In the rows, zero is written as 128.
Each row of numbers belongs to one of the things below and depends on some of the facts about them. Some rows are named. Which thing is each other row?

There are 4 kinds of fact about the things: zisken, broke, lefluk, gega.
zisken: belongs to class; broke: points at; lefluk: is of sort; gega: refers to
balin zisken:583 broke:vemun lefluk:671
befledo zisken:583 broke:kiplam lefluk:671 gega:razel
bizen zisken:583 broke:flazur lefluk:403 gega:kiteva,zapo,pefem
bodos zisken:805 lefluk:671 gega:perer,mugruskem,ponas
bodruk zisken:22 lefluk:403 gega:desko
brebus zisken:583 broke:fleta lefluk:671
bretro zisken:583 broke:stofi lefluk:671
brever zisken:583 broke:valavun lefluk:671
brevum zisken:583 broke:steplok lefluk:671
bridi zisken:583 broke:klipimen lefluk:403
broplal zisken:22 lefluk:671 gega:drogrom,nanin,mitun
brote zisken:583 broke:tifos lefluk:403 gega:flebri
brudrum zisken:583 lefluk:671
bruflo zisken:805 broke:fluskatu lefluk:403
dedro zisken:583 broke:ruvul lefluk:403 gega:fluskatu,bretro
dedum zisken:583 broke:rudru lefluk:403 gega:mugruskem
deklin zisken:22 broke:trilu lefluk:671 gega:plumir
desko zisken:583 lefluk:403
dizuk zisken:22 broke:mitun lefluk:671
dokle zisken:22 broke:tridrem lefluk:403
dokli zisken:583 lefluk:403
donon zisken:583 lefluk:403
draflen zisken:583 broke:motreklek lefluk:403
dredo zisken:583 lefluk:671 gega:zapo
dreger zisken:805 broke:pagrol lefluk:671
dreme zisken:583 broke:ninor lefluk:403
drogrom zisken:22 broke:fluka lefluk:671 gega:dredo,noful
droskun zisken:583 broke:laklo lefluk:671
drulor zisken:22 broke:dreger lefluk:403 gega:gratu,tuskek
drusis zisken:22 broke:gograr lefluk:403
dudrul zisken:583 broke:drulor lefluk:403
fatro zisken:22 lefluk:671 gega:dedum,ponas,pefem
fegi zisken:583 broke:nezi lefluk:671 gega:klipimen
fibas zisken:583 lefluk:671 gega:kiteva,zapo,ponas
fladruk zisken:583 broke:brevum lefluk:671 gega:remal
flapla zisken:805 broke:draflen lefluk:671
flaron zisken:583 broke:fatro lefluk:671 gega:truze,fegi,vupan
flatrar zisken:583 broke:zivom lefluk:403 gega:fegi
flazur zisken:805 broke:dreme lefluk:403
flebri zisken:583 broke:pefem lefluk:403 gega:mugruskem,voleplun
flegre zisken:583 lefluk:671 gega:steplok
fleta zisken:22 broke:traklel lefluk:403 gega:drusis
flifur zisken:22 broke:flatrar lefluk:403
fluka zisken:583 broke:klefles lefluk:403 gega:desko,pefem,voleplun
fluskatu zisken:22 broke:ponas lefluk:403 gega:dredo,flatrar,voleplun
fozak zisken:583 broke:plifu lefluk:671
funa zisken:22 broke:fozak lefluk:671
gadron zisken:583 broke:sobu lefluk:403
genun zisken:583 lefluk:403
gograr zisken:583 broke:klakulok lefluk:671
gopla zisken:583 broke:dizuk lefluk:403
grafle zisken:583 lefluk:403
graner zisken:583 broke:litroklir lefluk:671
gratu zisken:583 broke:bridi lefluk:403 gega:mugruskem,klipimen
griklok zisken:583 broke:plunas lefluk:671
grolu zisken:805 broke:lamel lefluk:403
grozem zisken:583 broke:plori lefluk:403
grukluk zisken:583 broke:sezegis lefluk:671
grutol zisken:805 broke:gugo lefluk:671
gugo zisken:22 broke:plebre lefluk:671
gupar zisken:583 broke:graner lefluk:671
kadrak zisken:805 broke:bodruk lefluk:403
keditor zisken:583 broke:vedre lefluk:671
kesun zisken:583 broke:flifur lefluk:671
kidru zisken:583 lefluk:671 gega:savir,rorur
kiplam zisken:583 broke:plilum lefluk:403
kiteva zisken:583 broke:vusku lefluk:403 gega:desko
klakulok zisken:805 broke:dokli lefluk:403 gega:dedum,mugruskem
klalas zisken:22 lefluk:671 gega:fibas,grafle,fatro,rorur
klamar zisken:583 lefluk:403 gega:dedum,mugruskem
klebres zisken:583 lefluk:403
klefles zisken:583 broke:zita lefluk:671 gega:skiskol
kleski zisken:805 broke:perur lefluk:403 gega:fibas,brudrum
klipimen zisken:583 broke:perer lefluk:403 gega:savir
klistavak zisken:805 broke:rada lefluk:671
klomir zisken:583 lefluk:671 gega:plunas
kogros zisken:22 lefluk:403
kugim zisken:805 broke:savir lefluk:403
laklo zisken:583 lefluk:403
lamel zisken:583 broke:skedu lefluk:671
legil zisken:22 lefluk:403 gega:dedum,repan
litroklir zisken:22 broke:klalas lefluk:671
logre zisken:805 broke:griklok lefluk:403
lono zisken:22 broke:kidru lefluk:403
malarom zisken:583 broke:mebo lefluk:671
mebo zisken:583 broke:dudrul lefluk:403
mikla zisken:583 broke:plabruran lefluk:671
mitun zisken:583 broke:bodos lefluk:671 gega:rada,plilum,gratu,zapo,repan
motreklek zisken:22 broke:malarom lefluk:671 gega:ponas,tuskek
mugruskem zisken:583 lefluk:671 gega:desko,nanin
nanin zisken:22 lefluk:403 gega:desko
nezi zisken:22 broke:vogral lefluk:671
ninor zisken:583 lefluk:671 gega:tesken
noful zisken:22 broke:gopla lefluk:671
noto zisken:22 lefluk:671 gega:perer,nanin,brever,ponas
nugres zisken:583 broke:kugim lefluk:671 gega:nanin
nustel zisken:22 lefluk:671 gega:noto,riklar,siklor,klefles
pagrol zisken:583 broke:genun lefluk:671 gega:flebri
pefem zisken:22 broke:repu lefluk:403 gega:ponas
perer zisken:583 broke:mugruskem lefluk:671
perur zisken:583 lefluk:403
plabruran zisken:583 broke:gadron lefluk:403
plebre zisken:583 broke:bretro lefluk:403
pleflas zisken:583 lefluk:671
plifu zisken:22 broke:plostok lefluk:671
plilum zisken:22 broke:rorur lefluk:403
plori zisken:583 broke:grutol lefluk:403
plostok zisken:583 broke:pleflas lefluk:671
pludas zisken:805 broke:noto lefluk:671
plumir zisken:22 broke:flapla lefluk:671 gega:pefem
plunas zisken:583 lefluk:403 gega:mugruskem
ponas zisken:583 broke:fladruk lefluk:671 gega:desko,mugruskem
pustus zisken:22 lefluk:671
rada zisken:583 broke:logre lefluk:403
ratru zisken:805 broke:deklin lefluk:671
razel zisken:583 lefluk:403
remal zisken:22 broke:drusis lefluk:403 gega:desko
repan zisken:583 broke:grozem lefluk:403 gega:steplok
repu zisken:22 broke:keditor lefluk:403
riklar zisken:583 broke:klistavak lefluk:671 gega:dredo
rorur zisken:22 broke:droskun lefluk:671 gega:ponas
rudru zisken:22 broke:klebres lefluk:403 gega:desko,nanin,mugruskem,brever,kleski
ruvul zisken:583 broke:tuskek lefluk:403 gega:riklar
savir zisken:583 lefluk:671 gega:klomir
sezegis zisken:22 broke:lono lefluk:671
sibruder zisken:805 broke:mikla lefluk:403
siklor zisken:583 lefluk:671 gega:desko,bizen
skedu zisken:805 broke:voklon lefluk:403 gega:savir,fegi,fleta,plifu
skiskol zisken:583 lefluk:671 gega:plumir,brever,flebri,zapo
sobu zisken:583 broke:grolu lefluk:671
statrer zisken:22 broke:kleski lefluk:403
steplok zisken:583 lefluk:671 gega:desko
stofi zisken:583 broke:donon lefluk:671 gega:ninor,siklor,brudrum,noful
sutir zisken:22 broke:fibas lefluk:403
tasar zisken:583 broke:razel lefluk:403 gega:remal,plilum
tesken zisken:22 broke:flegre lefluk:403
tifos zisken:22 broke:sibruder lefluk:403 gega:drusis,ruvul
traklel zisken:22 broke:vupan lefluk:671
trebu zisken:805 broke:flaron lefluk:671
tridrem zisken:22 lefluk:671 gega:klomir
trilu zisken:583 lefluk:671
truze zisken:583 broke:nugres lefluk:671 gega:grafle
tuskek zisken:805 broke:gupar lefluk:671 gega:riklar
valavun zisken:22 broke:dredo lefluk:671
vatrom zisken:805 lefluk:671 gega:voleplun
vedre zisken:583 broke:befledo lefluk:403
vemun zisken:583 broke:desko lefluk:403
vogral zisken:22 broke:zofar lefluk:403
voklon zisken:583 broke:kadrak lefluk:671
voleplun zisken:583 broke:brebus lefluk:403 gega:desko,nanin
vupan zisken:22 lefluk:671
vusku zisken:805 broke:drogrom lefluk:403 gega:tuskek
zapo zisken:583 lefluk:671 gega:ponas
zita zisken:583 lefluk:671
zivom zisken:583 lefluk:403
zodon zisken:583 broke:bruflo lefluk:671 gega:kogros,gratu
zofar zisken:805 broke:pustus lefluk:671

Known rows:
legil: [107 148 150  80 118 142 117 124 143 167  75 140 160 148 127  90 154  69
 121 142 162 143 129 113 158 145 115 113 132 140]
remal: [109 135 149  76 118 143 111 120 135 189  63 134 170 168 128  94 162  69
 113 142 148 172 151 131 166 127 133  96 139 159]
drogrom: [140 116 137 111 172 140 118 110 161 147  64 113 135 134 154  92 167  73
 111 129 156 147 151 139 152 124 122  89 136 144]
steplok: [135  75 136 153 129 126 120 155 128 102 137 118  72  64 101 132 143 144
  88 134 146 155 106 105 150 159 134 133 104 144]
perur: [128 129 133 139 101 120 151 151 117 129 144 159 103 117  79 144 122 159
  88 162 137 154  90 119 145 154 146 153 112 151]
droskun: [120  65 122 173 130 101 101 135 126 129 109 159  90  90  75 162 133 171
  61 142 141 122 136 113 122 148 153  87 127 128]
nugres: [137  95 130 166 112 124 118 157 137 119 131 105 101  85 113 129 138 135
  91 127 136 158 124 103 132 142 145 100  93 159]
vemun: [126 132 131 141  89 120 148 150 118 146 134 152 116 127  85 147 124 155
  87 152 129 169 109 117 139 139 157 134 109 161]
draflen: [104 101 130 147  80  95 114 141 127 169 107 157 150 152  57 165 114 155
  56 148 128 146 147 119 125 138 180  81 118 159]
skedu: [138 212 142  78 104 134 155 107 129  75 113  91 145 175 104  75  89  20
 121 129 168 162 137 201  76 184 140 131 122 122]
desko: [122  76 161 119 111 117 121 156 107 152 134 121  94 105  76 139 125 145
  80 162 139 181  99 125 181 169 151 169 116 164]
klefles: [143  88 132 169 127 120 123 150 137 122 132 100  99  92 113 134 133 143
  87 134 136 160 123 120 141 144 149 112  99 164]
brevum: [143 102 116 159 121 129 142 148 123 113 124 139  82  93 103 139 145 152
  86 128 130 162 125 114 127 128 151 113 109 151]
fatro: [126 110 139  98 165 146 111 118 153 126  72 123 112 110 143  85 170  72
 117 130 168 129 130 119 152 146 101 107 128 123]
gograr: [142 104 117 159 119 127 138 148 122 113 127 133  85  93 105 140 146 154
  87 121 129 166 129 117 127 129 153 108 107 151]
dedro: [132 146 133 154  81 112 134 157 133 168 131 121 143 149 101 139 113 135
  86 143 124 161 127 113 134 114 169 102  90 178]
trebu: [125 133 114 118 157 146 119 104 131 145  76 139 127 131 129  99 171  80
 110 121 164 181 151 131 124 104 155  76 131 142]

Which thing is each row?
No name comes twice in this set of rows, the named rows included.
[119 221 148 143 122 157  75 112  51 212 139 174 110 110 169  89 153 103
 139 184 143 181  91 163 127 134 141 127 197 106]  sibruder
[138 120 123 163  99 121 120 157 132 135 125 107 106 104 116 128 141 127
  86 104 125 160 146  95 115 104 163  78  82 163]  zodon
[133 125 134 115 156 143 112 117 164 139  66 112 141 123 156  90 165  67
 118 131 159 136 145 127 146 133 113  85 126 135]  broplal
[156 144 129 167  92 140 129 142  86  85 152 107  76  77 132 122 131 134
 104 136 107 189 128 179  91 170 150 119 142 125]  sobu
[161 126 124 131  79 133 173 136 122   6 132  72  97 102  92 122 107 104
  94 111 117 197 148 206  77 213 151 128 118 137]  voklon
[132 125 137 103 169 144 118 117 160 121  80 131 110 111 146  85 163  71
 120 130 175 112 125 115 143 143  95 110 123 120]  klalas
[152  95 130 167 126 116 125 149 131 151 121  92 107 119 118 137 133 129
  76 119 121 176 151 133 134 106 174  88  99 175]  riklar
[108  79 136 109 142 120  73 104 157 185  27 117 175 160 122 111 169  68
  81 113 146 149 209 135 134 112 154  17 145 150]  plumir
[132 165 145  77 150 129 141 114 136 185  74 152 136 188 122  94 144  71
 107 139 155 137 140 142 150  97 132 122 136 141]  fleta
[149 114 130 150 120 117 129 152 110 151 123 109  78 121 108 125 138 124
  76  98 119 166 155 115 117  82 174  93  90 158]  fegi
[149  81 138 165 149 116 130 147 132 116 135 103  74  90 109 134 127 144
  84 143 141 154 117 133 146 142 145 135 105 155]  dredo
[125 119 147 126  96 115 131 158 108 162 136 130 100 132  82 137 119 136
  81 141 129 169 117 117 148 126 159 140 103 162]  grafle
[113 129 143 141  75 120 122 164 126 143 145 126 125 107  92 132 119 135
  92 146 138 153 101  92 140 154 145 129  89 159]  klamar

Now the same things, written a new way:
Known rows:
remal: [ 34 114 185 179 102 147  55 115 129  88 105 108  59 110  86  70 178 127
 101 131  93 164 103 149 131 101]
grukluk: [176  92 103 136 164 117 167 140 143 122 159 126 141 147 159  97 141 113
 141 115 136 120 122 136 126 102]
stofi: [163 133  99 100 112 141 156 149 127 119 162 122 153 153 138 123 108 117
 137 123 136  96 116 120 134 129]
kiplam: [154 133 118 130 127 147 159 128 109 141 126 170 116 140 157 136 110 106
 167 150 135 143 161 116 131 151]
fegi: [185  96  93 109 127 129 149 143 149 140 153 144 144 154 172 108 131 133
 122  93 110 139 128 159 145 120]
ponas: [147  83  70  89  97 113 153 107  82 103 152  93 137 115 141 127 128 132
 111 134 177 112 109 131 160 111]
fluskatu: [ 42 155 181 160 115 136  67 127 143 121  83 112  82  98  80 129 142 160
  72 117  93 178 119 143 122 123]
zapo: [151 121  74 130 114 120 179 135 100 124 145 101 183 135 133 128 148 121
 119  98 167 112 126 134 164 135]
skiskol: [165 122  94 110 121 139 154 141 131 130 154 115 161 144 140 129 119 128
 122 104 132 112 127 136 139 116]
dizuk: [ 73 152 184 126 118  66  59 123 145 126  97 125 119 124  58 111 154 122
  93 109 109 137  79 130  85 120]
sutir: [ 44 143 215 196 138 103  92 120 147 108 109 120  71 126  76  87 169 111
 106 133  92 162 128 126 108 128]
gupar: [164  92  71 108 170 117 143 131 136 159 129 135 153 130 178 144 123 114
 152 116 128 126 125 141 116 122]
broplal: [ 57 138 153 130 110  97  53 119 152 131 109  97 124 132  60 112 162 128
  90 103  86 136  85 149 105 115]
bridi: [168 140 136 120 124 142 149 135  98 126 111 176 118 121 169 144  97 140
 142 139 145 144 149 126 135 140]
plori: [160 135 140 142 118 153 168 134 112 116 139 156 111 127 155 118 108 117
 155 149 151 127 153 109 137 142]
flazur: [153 129 139 129 125 142 145 116 126 147 114 162 111 126 140 147 129 146
 166 147 134 128 146 121 154 140]
riklar: [189 101 106 111 123 149 148 158 144 117 152 137 147 139 165 104 118 146
 107  81 122 130 113 160 142 113]

Rows to name:
No name comes twice in this set of rows, the named rows included.
[ 32 169 164 172  83 100 106 103 102 144  83 130 122 136  52 106 198 125
 101 106 119 181 150 141 137 169]  pefem
[129 120 114 116 135 185 132 127  74  90 116 115 100  75 165 163  88 133
 146 173 172 104 125 109 126 122]  desko
[159  89  97 141 147 158 156 131 126 144 128 153 106 133 194 118 137 137
 138 120 117 183 177 158 153 132]  dedro
[ 23 131 162 141  91 148  41  96 103 115  82 116  67 119  83 101 178 126
 127 148  93 163  98 141 118 118]  nanin
[ 28 157 162 145 155  95  67 114 170 140 113  70 130 114  48 134 152 113
 110 128 100 108  91 110  85 117]  vupan
[149 138  92  84  88 100 140 104 111 131 152 106 164 130 101 165 116 152
 118 148 160  92 119 113 157 135]  bodos
[178 113 130 129 129 116 163 148 145 123 173 137 144 171 133  74 137  90
 157 130 135 103 121 120 122 122]  brever
[145 118  89 137 143 176 154 132 126 159 114 137 126 121 188 149 115 140
 141 118 109 162 174 144 154 143]  ruvul
[140 144 135 130 149 153 157 137  94  89 129 115 118  72 154 173  68 149
 117 158 176 102 133 108 131 128]  klebres
[160 124  80  92 154 117 128 126 124 154 129 124 166 108 154 178  97 126
 147 121 144 105 118 125 112 138]  zita
[150 122 119 134 121 156 140 118 134 143 110 148 121 114 162 154 123 167
 131 131 134 144 160 150 164 130]  vusku
[ 10 154 160 141  96 150  43  97 103 121  74  98  79  99  71 137 147 128
 120 147 103 141 105 119 116 129]  bodruk
[ 43 156 205 179 141 109  87 120 146 121  96 117  83 102  68 123 143 127
  97 132  99 150 125 122 105 128]  drusis
[156 107  57  46  85 128 112 100  86 123 148 113 129 127 138 153  90 134
 132 161 153 106  98 132 139 127]  mugruskem

The same things again, as new rows of numbers:
Some things and their rows:
tuskek: [ 74 174 130 165  77  60 116  86 157 144 164  61  68 142 133  91 148  70
 191 102  82 149  75 120 130 120 145 117 190 122 114 143 170]
dedro: [ 76 125  99 113 101 133 130 162 144 154 136 105 119 124 151 118 118 127
 129  91 113 173  77 130  66 130 159 103 181 134 109 106 133]
bizen: [ 71 123  99 117 105 133 126 163 147 161 139 107 121 120 147 117 113 126
 130  89 112 171  71 129  69 134 156 101 180 133 112 103 135]
klamar: [ 75 120  97 123 103 135 123 159 150 166 134  99 124 116 150 116 117 122
 136  94 118 165  69 119  62 133 157 100 168 130 110  97 137]
vemun: [ 68 124 108 116  89 136 122 158 156 162 124 104 126 116 149 118 123 130
 146  99 129 165  72 118  65 120 174 105 178 131 115 100 133]
flatrar: [ 80 121 101 115 100 140 123 155 156 155 134  90 120 115 146 120 123 127
 138  93 115 169  73 114  54 128 166 107 175 139 108 104 138]
perur: [ 70 124 109 121  86 139 116 153 161 167 122  94 129 112 149 117 124 126
 152 104 130 158  71 110  58 120 178 104 169 131 114  92 135]
flaron: [ 76 135 105 108 108 135 128 143 151 155 120  84 110 108 163 113 139 130
 136 110 127 155  73 125  61 155 158 107 173 111 111 123 143]
drogrom: [ 80 151 138 122  81 124 117 109 167 151 145  86 121 115 153 101 118  97
 149 120  94 139  64 124 105 140 128 119 181 109 102 135 133]
rorur: [ 95 118 151 129  96 117 112  98 163 167 145  64 132 106 154 107 121  94
 161 110 104 135  68 118  99 135 127 122 193 104 112 140 130]
kogros: [ 94 131 128 129  73 125 118 119 175 147 151  95 128 117 142 104 114  97
 155  99  92 158  60 104  94 106 131 125 178 132  99 121 126]
plebre: [ 68 122 110 116  89 136 123 158 156 164 125 101 125 116 147 116 124 129
 148 100 128 164  74 118  62 120 174 106 177 130 117  97 132]
zodon: [ 71 136 106 104 114 130 134 149 147 153 125  97 107 112 159 114 133 134
 131 102 122 164  72 134  71 156 150 106 185 111 116 129 140]
lamel: [ 63 172  91 130  92 143 121 126 173 145 105 113 119 101 164 144 133 134
 122 105 167 156  49 113  89 149 164  93 180 128 101 120 163]
klakulok: [ 87 155 112 181  69  53 121 102 149 150 169  76  83 152 136  87 140  58
 189  87  81 160  75 109 121  94 136 112 172 135 108 116 160]
kadrak: [ 84 205 100 204  45  64 120  74 170 126 158 100  91 142 140 128 142  68
 167  84 134 165  60  93 139  85 147 106 183 152  91 109 179]
stofi: [ 62 140 113 112 106 137 120 147 146 170 126  84 117 112 159 112 125 124
 137 119 122 145  75 134  69 161 163  99 174 108 115 110 143]

Name these rows:
No name comes twice in this set of rows, the named rows included.
[ 96 133 126 129  73 124 120 122 165 147 154  93 130 123 148 102 112  92
 147 103  87 154  67 111  93 112 127 120 174 130  95 116 124]  fluskatu
[ 80 169 121 178  77  55 116  85 152 156 157  57  76 139 145  83 153  58
 193 108  90 139  72 111 121 123 136 112 168 111 112 130 171]  bodos
[ 58 134 113 108 117 133 122 147 162 162 132  97 108 104 142 117 122 140
 138  97 120 163  62 132  78 160 156 105 193 117 123 130 145]  brever
[ 94 131 147 123  92 114 123 104 151 157 150  79 127 117 160 106 119  95
 147 112 101 142  77 131 103 136 121 121 196 100 107 138 126]  motreklek
[ 75 134 107 116 110 138 121 139 156 167 120  76 114 103 160 112 136 125
 140 114 127 147  69 118  56 159 160 104 165 110 112 116 147]  kidru
[ 90 146 139 116  82 126 120 104 177 141 141  80 114 108 150 102 130 105
 154 114  98 147  63 112  97 132 130 128 184 114 102 145 133]  plifu
[ 93 132 123 135  75 119 121 124 165 154 151 101 133 121 150 100 111  89
 149 101  93 153  61 110  96 112 121 118 168 125  98 114 124]  legil
[ 61 138 102 107 101 130 139 175 161 154 155 121 101 118 129  99 113 143
 132  90  98 186  71 129  60 136 153 114 174 124 120  96 126]  flebri
[ 91 136 134 122  69 130 115 118 174 140 154  89 126 120 139 108 112  99
 153 103  88 156  67 108  94 106 140 125 184 139  97 122 127]  drusis
[ 70 121 112 122  87 140 115 153 160 171 123  89 130 112 148 114 125 126
 155 106 130 155  72 109  54 121 180 105 168 128 116  89 135]  donon
[ 61 135 114 112 115 138 117 143 163 166 129  86 111 102 144 116 124 135
 141 105 122 155  62 126  72 160 160 104 184 116 120 123 148]  zapo
[ 65 135 110 119 112 138 116 141 159 172 125  78 116 102 152 113 128 126
 142 113 125 146  64 121  64 162 160 101 169 112 116 112 149]  fibas
[ 96 110 145 135  83 120 110 114 166 165 157  79 141 115 141 108 108  92
 163  96  95 150  68 110  94 107 134 123 189 126 108 119 122]  plilum
[ 79 103 123 117 101 128 124 150 138 167 130  94 136 119 152 131 120 130
 144  88 137 167  88 130  68 116 172 106 203 127 122 104 125]  draflen
[ 67 149  89 161  56  69 100 117 159 135 113  93  85 162 146  88 149  47
 208  88  75 147  45 100 155  78 157  98 168 169  95 157 177]  sibruder

The same things again, as new rows of numbers:
Named rows:
genun: [160 119 109 129 105 135 119 145 120 111 156 117 128 120 122 161 110 154
 153 119 132 120 130 118 122 118 123 121 118]
desko: [137 123 106 120 139 153 120 133 111 109 143 138 140 117 128 106 104 137
 143 116 126 148 138 119 146 116 123 120 118]
donon: [150 119 108 124 130 134 116 145 113 105 141 124 132 112 132 140 101 156
 150 121 131 144 139 118 128 116 127 140 120]
flatrar: [146 127 112 135  95 129 121 144 118 104 113 108 141 152 124 173 112 140
 115 120 127 130 123 117 118 121 123 178 117]
laklo: [161 115 102 125 102 125 122 139 114 107 144 114 139 120 126 157  97 154
 147 125 129 137 126 119 111 117 128 153 116]
zivom: [161 115 107 127 103 124 121 134 116 111 139 111 140 117 130 183 105 161
 153 126 131 134 140 123 116 113 136 161 116]
grozem: [136 128 108 129 124 147 120 142 116 107 117 114 129 128 134 138 109 142
 116 119 124 133 124 121 149 123 124 144 120]
plilum: [109 118 176 123 155 114 114 117 144 109 106 116 127 118 124 152 167 111
 174 159 124 124 118 122 109 166 152 115 139]
lamel: [122 138 114 132 111 124 139 120 119 138 168 123 126 132 126 111 101 147
 119 118 134 123 140 121 135 121 119 122 118]
siklor: [118 133 111 129 106 124 136 123 117 146 160 126 129 132 128 111 119 130
 107 118 125 130 145 121 127 119 118 132 124]
pleflas: [140 127 107 122 112 124 127 119 113 125 179 127 127 122 124 107 101 153
 153 119 126 150 146 121 114 115 116 133 123]
malarom: [133 133 111 146  93 122 128 120 119 140 160 116 124 142 128 116 114 139
 107 120 126 121 137 128 131 118 117 115 122]
plumir: [104 123 180 128 153 116 115 114 168 160  99 128 122 126 122 114 193 109
 147 134 125 116 123 147 116 174 120 109 160]
noful: [110 121 199 126 169 122 117 117 186 138 107 121 128 118 127 104 160 106
 121 166 123 126 118 134 106 232 131 109 141]
truze: [115 152 113 172  86 117 126 135 116 130 144 108 127 185 127 125 121 129
  82 113 123 124 139 137 166 124 119 139 117]
motreklek: [111 123 171 125 162 117 119 111 158 164 104 138 127 123 123 112 191 113
 170 140 128 113 126 154 115 139 133 106 162]
zapo: [124 135 109 126 103 124 136 121 113 137 155 127 125 131 123 108 113 136
 107 116 130 130 143 121 126 120 119 132 120]

Rows to name:
No name comes twice in this set of rows, the named rows included.
[110 125 173 118 222 114 119 117 162 134 105 161 128 111 136 109 147 113
 198 161 132 131 121 144 109 124 156 113 165]  tridrem
[118 124 187 119 206 123 109 124 161 104  92 136 124 118 148 108 157 111
 137 158 122 124 118 120 111 184 151 114 158]  dokle
[157 144 115 127 107 119 128 124 112 114 159 117 143 227 117 113  98 115
 132 116 126 165 166 125 122 128 113 129 117]  bretro

